(in the rows, 128 means zero)
Each row of numbers belongs to one of the nodes below and depends on some of the facts about them. Some rows are named. Which node is each other row?

Some facts about the nodes:
z_201	χ	z_295; z_42	χ	z_963; z_661	χ	z_505; z_661	χ	z_266
z_653	χ	z_540; z_907	χ	z_300; z_646	χ	z_650; z_646	χ	z_609
z_646	χ	z_527; z_567	χ	z_311; z_567	χ	z_846; z_567	χ	z_497
z_931	χ	z_855; z_931	χ	z_948; z_527	χ	z_650; z_527	χ	z_742
z_128	χ	z_963; z_6	χ	z_540; z_650	χ	z_311; z_40	χ	z_311
z_40	χ	z_540; z_745	χ	z_87; z_745	χ	z_742; z_393	χ	z_963
z_153	χ	z_431; z_153	χ	z_646; z_153	χ	z_817; z_153	χ	z_527
z_343	χ	z_650; z_717	χ	z_311; z_260	χ	z_963; z_260	χ	z_742
z_817	χ	z_586; z_305	χ	z_650; z_305	χ	z_300; z_305	χ	z_134
z_824	χ	z_653; z_824	χ	z_58; z_779	χ	z_527; z_540	χ	z_650
z_540	χ	z_311; z_865	χ	z_40; z_865	χ	z_139; z_383	χ	z_311
z_383	χ	z_505; z_383	χ	z_169; z_383	χ	z_134; z_362	χ	z_409
z_923	χ	z_311; z_923	χ	z_540; z_923	χ	z_260; z_505	χ	z_935
z_356	χ	z_300; z_356	χ	z_742; z_855	χ	z_586; z_855	χ	z_963
z_948	χ	z_411; z_787	χ	z_688; z_169	χ	z_311; z_169	χ	z_527
z_897	χ	z_139; z_897	χ	z_527; z_897	χ	z_260; z_295	χ	z_650
z_295	χ	z_935; z_295	χ	z_540; z_673	χ	z_31; z_625	χ	z_311
z_498	χ	z_411; z_168	χ	z_409; z_609	χ	z_650; z_609	χ	z_311
z_609	χ	z_963; z_89	χ	z_570; z_89	χ	z_31; z_761	χ	z_360
z_761	χ	z_557; z_761	χ	z_873; z_761	χ	z_134; z_431	χ	z_6
z_431	χ	z_295; z_19	χ	z_168; z_551	χ	z_779; z_873	χ	z_6
z_58	χ	z_650; z_130	χ	z_570; z_130	χ	z_134; z_688	χ	z_570
z_31	χ	z_650; z_31	χ	z_311; z_990	χ	z_6; z_300	χ	z_359
z_993	χ	z_409; z_993	χ	z_360; z_993	χ	z_139; z_983	χ	z_935
z_983	χ	z_808; z_594	χ	z_311; z_594	χ	z_653; z_594	χ	z_865
z_594	χ	z_139; z_558	χ	z_766; z_558	χ	z_983; z_294	χ	z_240
z_294	χ	z_527; z_539	χ	z_360; z_539	χ	z_359; z_808	χ	z_311
z_78	χ	z_842; z_240	χ	z_646; z_240	χ	z_609; z_360	χ	z_609
z_378	χ	z_362; z_586	χ	z_311; z_586	χ	z_359; z_586	χ	z_540
z_557	χ	z_409; z_358	χ	z_948; z_358	χ	z_260; z_266	χ	z_311
z_514	χ	z_586; z_566	χ	z_923; z_134	χ	z_570; z_139	χ	z_808
z_139	χ	z_527; z_250	χ	z_539; z_935	χ	z_311; z_935	χ	z_540
z_935	χ	z_742; z_842	χ	z_935; z_201	π	drada; z_42	π	sogrer
z_661	π	sturun; z_653	π	drada; z_907	π	klafak; z_846	π	sogrer
z_570	π	vaska; z_646	π	klafak; z_411	π	stopom; z_567	π	sogrer
z_931	π	vaska; z_527	π	vaska; z_128	π	vaska; z_742	π	vaska
z_6	π	stopom; z_650	π	klafak; z_40	π	drada; z_745	π	sturun
z_393	π	stopom; z_153	π	sturun; z_343	π	drada; z_963	π	stopom
z_717	π	sturun; z_260	π	sogrer; z_817	π	sturun; z_305	π	sturun
z_60	π	vaska; z_824	π	klafak; z_779	π	klafak; z_540	π	drada
z_865	π	klafak; z_383	π	sturun; z_362	π	drada; z_152	π	stopom
z_923	π	vaska; z_505	π	vaska; z_87	π	klafak; z_356	π	klafak
z_855	π	klafak; z_948	π	drada; z_787	π	sogrer; z_269	π	klafak
z_169	π	klafak; z_359	π	drada; z_897	π	drada; z_497	π	sturun
z_311	π	vaska; z_295	π	drada; z_673	π	klafak; z_409	π	sturun
z_625	π	klafak; z_498	π	sturun; z_529	π	sturun; z_168	π	sturun
z_609	π	sturun; z_89	π	vaska; z_761	π	klafak; z_431	π	drada
z_19	π	drada; z_551	π	sturun; z_873	π	klafak; z_58	π	sturun
z_130	π	klafak; z_688	π	stopom; z_31	π	vaska; z_990	π	drada
z_300	π	drada; z_815	π	sogrer; z_993	π	sogrer; z_983	π	vaska
z_594	π	stopom; z_558	π	klafak; z_294	π	stopom; z_766	π	vaska
z_539	π	vaska; z_808	π	stopom; z_78	π	drada; z_291	π	drada
z_240	π	vaska; z_360	π	sturun; z_378	π	stopom; z_586	π	drada
z_557	π	drada; z_358	π	sogrer; z_266	π	vaska; z_514	π	drada
z_566	π	drada; z_134	π	stopom; z_139	π	sogrer; z_250	π	stopom
z_935	π	sogrer; z_842	π	klafak

Named rows:
[104 138 116 143 188 189 161 118 122  96 183 107  69 132  91  57 125 119
 205 148 124 145 162 117  29 141 178 116] : z_650
[135 114 148 127 197 156 121 125 148 108 107 140 120  99 165  96  81  76
 153 135  92 121 184 124 143 141 132 113] : z_717
[141 155  89 124 181 138  88 188  86 132 130 105 133  85 115 127 117 121
 163  93 112 192 152 136 133 126 164 128] : z_40
[141  95 167 158  92 132 145 132  96 150 132 120 112 117 112 118 136 121
 135 100 147 116  91 160 150 210 132 100] : z_993
[138 164  76 136 109  90 100 176 105 145 138 139 137 122 127 158 131 116
 133 112 136 175 139 138 127 130 137 138] : z_948
[159 171  91 137 155  99  89 183  59 165 139 111 140 126 103 133 112 116
 163 103 131 190 147 144 132 115 138 122] : z_653
[168 155  86 164 130 159 141 105 142 157 140  98 122 163  87 111 100  99
  57 157 116 123 107  90 151 133 157 121] : z_89
[144  95  91 206  89 124 139  92 108 148 133 128  83 197 172 149  51 147
 122 126  87 157 127  86 143 132 200 133] : z_688
[131 127  90 214 130 126 177 113 116  94 156 100  61 185 127 108 109 141
 124 136 179 136 171 101  98 131 137 132] : z_130
[138 134 163 112 154 141 143 103 139 166 160 164 141 169 136 106  73  61
 199 189 111 122 166 119 102 134 109 103] : z_58
[141 169 100 101 194 153  95 188  69 157 157 106 133 107  86 115 104 109
 202 111 105 209 152 133 108 117 167 115] : z_540
[125 149 111 200 138 100 156 108  96  94 141 116  76 141 126  80 142 126
 134 130 153 126 156 131  73 129 134 127] : z_558
[138 105 158 152  61 147 138  98 104  69 127 125 147 108 106 131 133 129
 147  98 127 102  80 189 153 182 123 129] : z_139
[183 165 103 163 133 136 122 113 117 149 130 114 131 143  92  93 135  89
  57 152 105 101 105 118 135 144 153 127] : z_931
[110 169  77 134 112  79 108 181 114 158 138 144 107 110 129 150 127 112
 115 109 120 192 140 130 120 134 133 126] : z_359
[106 141 149 139 144  89 140 121 149 145 106 164 101 124 169 110  86  61
 118 154  94 124 172 127 134 138  89 100] : z_497
[157 150 103 145 105  71 118 132  84 146 137 201  63 165 186  91 123 115
  98 127  17 128 126 132  84 176 201 125] : z_963
[100 137 117 183  84  79 132 102  93 167 112 158  83 135 160 109  95 125
 113 125  35 149 119 115 101 138 186 115] : z_411

Rows to name:
No name comes twice in this set of rows, the named rows included.
[182 167 108 150 187 169 113 121  98 135 119  92 130 115  84  72 119  91
  80 136  82 119 115 116 137 136 170 114] | z_923
[129 101 180 170 160  99 128 121 137 204  94 149 154 105 175 112 133  63
 148 139 164  95 168 112 136 176 124 104] | z_168
[136 157  83 139 117  99 100 175 105 165 139 130 150 112 126 151 139 116
 147 106 147 171 136 131 123 135 148 136] | z_19
[201 178  96 140 140 131 122 130 116 145 141 143 119 159 105  82 148  84
  45 155  89  95 110 129 124 160 156 129] | z_128
[147 104 151 152  89 135 156 126  97 121 146 119  90 148 105 128  97 131
 124 107 125 134  99 162 161 191 118  94] | z_787
[142 126 156 155 141 107 124 103 135 123 113 153 142 136 173 118  91  76
 145 151 121 107 171 131 143 136 103 117] | z_551
[ 95 114 175 160 149  82 138 128 148 209  89 159 126  88 176 107 124  59
 132 149 140 110 169 111 123 171 107  96] | z_409
[152 145 121 216 154  94 154 118  66 125 143  99  83 167 115  78 135 122
 144 130 172 130 159 128  84 127 132 116] | z_873
[140 160  79 134  92 107  92 152 111 117 139 142 167 113 124 157 143 123
 153 106 137 155 128 155 120 124 140 158] | z_897
[130 166  86 107 122 129 110 167 108 164 177 144 140 139  99 145 120 112
 187 134 128 186 135 129  94 128 144 130] | z_343
[176 168 104 145 120 157 132 101 135 161 153 131 151 159  85  98 144  85
  89 168 113  96  98 117 108 146 167 131] | z_240
[166 176 104 177 135 136 116  92  99 128 104  92 155 118  77  92 118  94
  67 144  94 107 102 131 146 106 143 126] | z_983

Now the same nodes, written a new way:
Named rows:
[160 115 150 128 115  95 132 134 128 117 112 146 162 181 120 122 151 130
 142 100 134 112 146 112 127 164 125 137 103 136  91 111 138 144 140 131
 124  91 142 127 102 120 145 115] : z_594
[109 142 135 117 119  56 141 100  98  97 111 131 144 130 138 163 139 102
 174  96 179 124 147 126 125  22  90 119 143 133 163 120 130 186 133 103
 105 135 130 142 129 138 155  82] : z_139
[131 146 126 130 115 130 147 109 111  90 106 113 152  97 139 126 119 130
 111 108 128 129 140 143 123  78 115 142 125 109  46 143 128 143 167 134
  84 186 133 113 124 135 109 129] : z_897
[179 122 159 123 110 102 137 119 143 112 125 163 158 166 104 118 165 141
 117  90 127 115 145 109 125 176 137 147  97 146 106 105 140 166 142 121
 109  64 142 119 108 122 154 101] : z_808
[108 170 109 128  91 136 138 139 172 140 114 130 140 108 147  93 139 150
 102 130 103 125 145 146 132 129 114 137 121 116  74 177 144 148 172 150
 145 176 119 116 145 142 113 154] : z_653
[143 171 123 127  92 141 146 126 157 130 126 133 146 118 160  96 151 166
  97 107 109 128 130 144 128 145 139 154 126 134  91 175 137 157 187 143
 170 144 119 104 129 149 116 128] : z_586
[102 138 102 118 151  86 119 128  95 121 127 115 116 132 128  90 134 151
 124 124 131 138 123 118 123 148 125 129 131 133 133 113 131  52 105  89
 123 121 123 144 107 120 123 118] : z_529
[ 55 123 116 116 128 147 117 123  57 153 128  97 126 120 132  63 122 167
 114 126 147 134 115 120 129 191 108  98 148 126 132  89 148  62 114 115
  71 114 137 135 115 118 140  98] : z_168
[ 68 126 114 117 137 130 119 126  61 147 132 100 126 125 132  63 123 165
 118 124 140 135 118 118 127 183 107 107 147 131 138  93 142  63 114 110
  86 112 134 138 110 117 137 101] : z_409
[ 90 131 141 130  98 185 142 112  81 154 125  98 141  83 138  84  96 151
  91 110 117 124 125 142 136 159  91 118 143 100  91 133 141 130 165 163
  59 158 138  98 122 131 139 123] : z_557
[146 103 143 136 122  92 131 144 103 126 113 135 153 184 123 128 130 120
 136 118 136 110 140 118 131 164 118 133 102 123  86 118 131 112 118 136
 136 108 142 132 100 113 141 134] : z_152
[149 101 137 126 147 154 108 138 125 128 122 118 147 125 149 148 103 107
 168 143 126 133 125 135 121 101 147 140 145 125 151 108 132 164  92 150
 106 133 142 127 193 136 122 162] : z_240
[149  83 138 146 147 173 121 126 170 128 127 123 119 134 110 193 149 103
 160 154 168 133 123 134 131  82 159  94 147 125  60  95 123 180 146 119
  97 157 121 151 124 128  76  91] : z_646
[143 173 125 121  91 149 143 116 182 129 127 142 140 102 139  89 152 166
  86 106  99 128 138 139 128 140 129 149 125 132  99 165 144 178 184 138
 125 142 121 103 135 144 121 125] : z_40
[119  82 106 120 156 104 109 131 136 158 124 122 111 106 107 107 172 165
 149 144 136 140 116 130 131 142 134 128 146 124  69  97 155  70  83  95
  98 135 120 150 140 129  81 135] : z_58
[139  99 142 131 132 181 125 137  96 127 130 136 127 113 161 152  87 106
 125 155 138 134 105 133 118 123 164 152 135 139 164 125 126 104  72 147
 185 123 136 110 183 135 140 189] : z_128
[146  95 128 135 123 143 138 118 152 148 121 123 128  73 116 120 141 153
 120 127 109 131 120 152 136 110 116 145 136 100  41 141 144 137 136 139
  92 180 123 114 146 141  83 144] : z_343
[124 122 139 118 109  73 142 104 121 144 139 151 120 122 129 139 151 131
 144  98 147 123 119 125 135  92  98 128 143 144 226 137 134 164 123 110
 161  90 120 126 129 145 163  93] : z_567

Rows to name:
No name comes twice in this set of rows, the named rows included.
[ 83 148 128 109  88  84 142 112 176 141 127 180 111  96 108 142 155 118
 108 134 142 121 147 121 132  76  78 126 119 145 204 148 153 156 103 104
 153 119 109 135 156 137 172 129] | z_935
[118 145 121 131 101  90 120 173 172 147  99 143 163 219 145 111 167 134
 157 134 123 106 170 121 133 174 124 122 100 132  58 146 155 143 145 147
 182 124 134 147 133 125 131 150] | z_6
[125 117 138 151 124 195 140 136 113 125 140 139  98 142 150 177 114 103
 108 158 171 131  99 123 126 146 183 106 130 148 110 132 103  98 140 125
 226 131 113 131  85 129 114 118] | z_855
[141  74 122 121 152 122 125 116 114 145 133 137 110 101 127 110 174 170
 128 135 160 144  93 126 124 156 165 146 146 147  77  97 153  66  87  82
 141 110 118 139 127 135  86 123] | z_609
[174 124 125 123 172 109 106 141 135 131 149 110 127 134 125 132  89 108
 158 130  70 131 123 132 126 130 129 150 126 118 243 133 106 139  84 156
 122 106 137 115 176 126 144 170] | z_570
[173  91 150 135 130 192 123 117 225 157 158 156 100 112  86 167 175 138
 123 141 141 135 107 127 136 147 172 111 143 146 108 101 129 213 148 120
 110  95 117 129 131 133  94  82] | z_650
[148 129 125 143 163 122 120 139 161 128 160 114  88 153  95 167 118 106
 137 141 104 132 120 124 137 140 143 101 122 120 178 135  83 138 148 132
 140 117 121 136  91 115 116 110] | z_130
[134 124 131 121 134 157 115 136 130 116 127 128 138 112 139 144  89 100
 136 151 116 132 131 130 118 107 135 142 127 130 183 118 124 140  85 146
 116 125 138 120 186 125 145 172] | z_742
[153 142 148 132 123 178 133 117 190 125 158 148 109 139 106 149 149 128
 106 126 131 133 114 118 130 152 168 108 130 156 159 117 110 194 169 118
 131  87 119 124 103 128 129  77] | z_625
[105 135 108 127  93 150 135 133 196 158 107 142 125  68 108 115 142 145
  96 153  98 126 150 146 136 115  95 139 120 103  50 165 158 129 137 143
  99 192 115 122 162 135  99 168] | z_295
[136 145 126 133 113 143 145 123 113 120 121 115 137 110 152 105 117 142
 100 113 114 127 125 145 129 127 125 146 127 115  88 163 127 119 163 143
 151 165 124 106 120 138 114 143] | z_514

Now the same nodes, written a new way:
Named rows:
[130 154 162 138 161 170 153 121 151 144 140  98 142 162 124 144 101 137
 153 126 127 143  65 134 141 123 153 110 155  97 126  89] : z_566
[116 151 163 155 159 172 151 125 154 163 144 103 147 150 130 151  97 139
 153 110 114 132  73 140 146 120 150  98 172 121 129  96] : z_300
[129 150 150 148 123 200 150 182 159 188 157 126 148 176 135 170 114 112
 157 157 121 143  63 141 133 144 131  62 189 100  97 115] : z_586
[123 159 165 133 173 167 153 128 148 129 146  99 138 164 128 147  96 146
 133 131 122 150  72 133 150 109 159 123 152 104 139  93] : z_19
[154 144 126  97  78 123 112  81 140 133 166 144 133 120 145 148 140 144
 120 135 157  84 156 113 142 124 117 158 109 153 168 132] : z_673
[193 125  76  97  89 138 145  32 105 108 173 140 143 162 109 108 143 139
 115 146 170  96 175 129 139 145 121 205  95 115 191  91] : z_842
[147 140 187  89  68 124  65  79 145 110 108 149 156  95  99 136 110 152
 107 140 157  63 116 120 113 141 137 120  68 180 175 138] : z_646
[134 125 110 149 174 117 146 124 125 104 105 101 120 107 115 159  95 109
 154 128  91 135 203 110  93 174  87 128 122 102 169 170] : z_358
[113  92 107 147 163 110 135 135  96 143 118 139 149 127 148 148 138 113
 116 105 183 141 132 186  82  80 139 134 109 137 132 150] : z_152
[ 92 126 122 105 166 115 115 179  66  66 138 123  96 129 131 128 138 176
  59 136  83 178 168  92 202  70 145 129 126 175 133 111] : z_168
[129 107 100 133 124 118  95 148  86 122 122 119 115 125 114 117 151 168
 117 105  98 157 181 100 168 124 130  87 143 171 102  94] : z_498
[127  98  92 145 116 137  92 160  91 147 120 130 102 120 114 136 138 158
 119 113  81 151 163 102 165 124 121  60 163 183  86 102] : z_817
[119 131 136 114 133 105  65 152 102 123 104 118 113 121  88 100 166 174
 110 101 121 150 163 121 171 148 121  80 130 173 110 109] : z_305
[ 94 118 154 129 112  92 131 125 163 105  78 153 107  77 126  80 109  98
 125 122  89  98  71 123 108 116 133 156 126 139  91 147] : z_240
[115 105 102 141 111  98 162  90 147 109 103 138 104  99 133  66 122  96
 131 122  91 118  90 117 112 122 131 178 127 112  93 124] : z_742
[118 100 116 136 127  91 163  98 159 108 100 149  49 121 141  95 122  72
 141 132  89 108  78 117 104 110  93 163 146 148  76 116] : z_128
[ 94 146 125 134 121  68 145 117 171 129 123 140 108  86 167  68 148 113
 139  97  98 107 117 129 127 129 114 183 151 114  87 145] : z_89
[125 138 112 122  67  90 151 190 166 135 132 153  95 109 171  91 161  77
 133 158 128 147  79 101 112 134 128 160 128  72  52 179] : z_266

Rows to name:
No name comes twice in this set of rows, the named rows included.
[114 122 142 118 136 118  73 154  93 106 104 129  94 114  98 123 144 165
 100 116  95 149 149 107 169 118 127  64 134 196 109 107] | z_360
[142 109  96 140 110 106 131 190 103 154 133 141 154 130 168 153 167  96
 129 134 230 174 118 161  65 101 156 127  84  83 102 187] | z_808
[169 145 127  92  41 126 105 143 143 144 179 151 130 134 159 159 157 126
 122 164 177 103 141  97 130 133 119 135  97 114 142 153] | z_625
[119 122  96 134  81 119 156 178 156 137 120 170 118 116 143  85 142  76
 128 167  99 125  87 119 110 142 109 152 155  92  62 153] | z_923
[107 134 123 139 180 124 152 149 118  78 111 103 131  92 128 160  91 115
 123 136  71 141 196  96 115 143 110 138 115 103 182 186] | z_993
[134 144 117 126 149 110 140 182 135 112 117 105 131 112 135 160 122  97
 151 140 106 151 196  96  98 185  94 117 121  76 156 192] | z_567
[148 120 119 133 190 108 145 121 129  92  92  97  73 137 114 167  98  89
 160 134  99 131 186 100  86 164  59 109 131 138 162 150] | z_42
[135 130 107 119 114 105  80 173  98 131 131 113 109 133 120 108 175 164
 122 113 133 173 174  99 164 145 134  84 134 133  95 115] | z_383
[105 160 167  97  97  75 118 179 171 106 105 160 104 102 142  72 164  87
 123 153 138 118  75 128 119 151 114 159 117  94  61 172] | z_31
[128 100 117 135 109 132  68 141  89 127  96 126 131 105  92 111 130 173
 117 108  84 155 160  98 156 133 147  70 120 172 109 104] | z_153
[140 115  69 129 126 101 185  90 131  91 122 137 120 133 123  36 144 102
 126 138 105 125 117 130 128 136 127 224 122  74 105 109] | z_505
[114  78 126 153 134 120 117 121  98 137  88 138 170 105 129 144 112 123
 121  99 182 132 118 180  67  90 160 116  80 131 138 156] | z_294
[137 108 114 165 121 122 123 126 118  96  86  96 170  62 108 151  69 125
 154 120  79 149 182  73  80 167 147 115  79  67 185 187] | z_139
[134  65 108 137 182 107 142  94 105 131  93 136  59 166 134 167 128  81
 140 111 200 134 111 182  60  74  99 111 112 181 115 125] | z_963
[118 143 171  90 142 119  58 161  96  90  90 123 114 137  64  92 168 167
  91 127 124 138 149 136 166 164 119  80 120 192 112 102] | z_58

